Here is a tiny trained network, its code and every weight. The questions are about switching its units off for an input and a class, where a switched-off unit gives its printed mean instead of its output.

import numpy as np


def w(rows, s, z=0):
    codes = np.array(rows[::2]) - 128.0
    scale = np.full(codes.shape[1], s)
    scale[-1] = z or s
    return codes * scale


def f(y):
    return y / 2 * (1 + np.tanh(0.7978845608 * (y + 0.044715 * y**3)))


def log_softmax(a):
    a = a - a.max(-1, keepdims=True)
    return a - np.log(np.exp(a).sum(-1, keepdims=True))


def net(x, mask):
    res = np.array(x, float).reshape(1, 4) / 4 @ E
    y = f(res @ A[0][:, :-1].T + A[0][:, -1])
    res = res + np.where(mask, y, B[0][:, -1]) @ B[0][:, :-1]
    return log_softmax(res[-1] @ U[:, :-1].T + U[:, -1])


A, B = {}, {}
E = w([
[128,128,127,128,128,127,126],'x0',
[101,63,196,155,152,161,218],'x1',
[139,143,145,85,40,129,152],'x2',
[245,170,166,107,126,150,126],'x3',
],0.011)
A[0] = w([
[133,125,167,107,112,158,145,81],'n1',
[163,143,145,96,66,148,138,100],'n2',
[126,157,62,123,127,115,59,191],'n3',
[76,124,88,115,70,115,118,2],'n4',
[113,147,43,144,133,90,57,46],'n5',
[225,127,178,145,173,138,132,76],'n6',
[102,109,147,137,9,110,150,94],'n7',
[199,164,106,120,79,113,82,100],'n8',
],0.014,0.0083)
B[0] = w([
[162,149,84,132,136,109,87,153],'n1',
[112,106,114,211,112,68,105,203],'n2',
[222,171,131,113,85,112,136,255],'n3',
[217,148,136,179,106,90,114,155],'n4',
[74,148,151,23,167,207,147,207],'n5',
[145,192,104,29,112,154,121,216],'n6',
[176,182,125,49,168,174,117,208],'n7',
[75,53,135,252,133,73,127,241],'n8',
],0.014,0.0097)
U = w([
[89,144,129,44,153,203,140,225],'0',
[231,169,117,129,90,99,101,5],'1',
[24,2,140,245,144,78,135,169],'2',
],0.0087,0.0021)

Each question gives the input, the list of numbers given to net, and the class t.
The units are the neurons (one row each of A and B). Each row of codes is followed by its name. A weight is (code - 128) times the scale printed after its matrix; where a second scale follows, it is the last column's (A, B and U).
mask holds one flag per neuron, in row order. A switched-off neuron (its flag False) gives its mean, the last column of its row in B, instead of its output. The means were averaged over made-up inputs and are rounded, as every weight is.
A unit's drop is (log p(t) with every unit on - log p(t) with that unit switched off) / (log p(t) with every unit on - log p(t) with every unit switched off).
The circuit of an input: a set's keep is (log p(t) with only the set's units on - log p(t) with every unit switched off) / (log p(t) with every unit on - log p(t) with every unit switched off). Starting from all 8 units, units are removed one at a time, each time the one whose removal leaves the highest keep (on an exact tie, the one counted first), for as long as the keep stays at least 0.8.
units of the circuit, in order: the units of the circuit, biggest drop first
k most important neurons: the k neurons with the biggest drops, biggest first
drop of u: that unit's drop, to one decimal
input [-2,-2,7,1], class 2: units of the circuit, in order => n8, n6
input [-6,-8,2,6], class 2: units of the circuit, in order => n8
input [-8,-1,3,1], class 2: units of the circuit, in order => n6, n3
input [5,0,1,3], class 2: 2 most important neurons => n3, n7
input [0,7,2,-7], class 0: 2 most important neurons => n8, n7
input [2,-3,-4,0], class 0: 4 most important neurons => n5, n2, n4, n8
input [-2,-1,-6,-2], class 0: 2 most important neurons => n8, n2
input [6,7,-7,1], class 0: 3 most important neurons => n8, n6, n2
input [0,0,1,5], class 2: units of the circuit, in order => n3, n7
input [-5,4,5,-7], class 0: 2 most important neurons => n7, n3
input [-3,-6,-3,-2], class 0: 2 most important neurons => n5, n2
input [-2,3,-5,0], class 2: drop of n7 => 1.4
input [-8,1,-1,4], class 0: drop of n5 => -0.4
input [1,-7,-4,-8], class 0: units of the circuit, in order => n5
input [1,-7,6,6], class 2: drop of n8 => 1.0
input [-7,4,-6,5], class 0: drop of n2 => 0.1
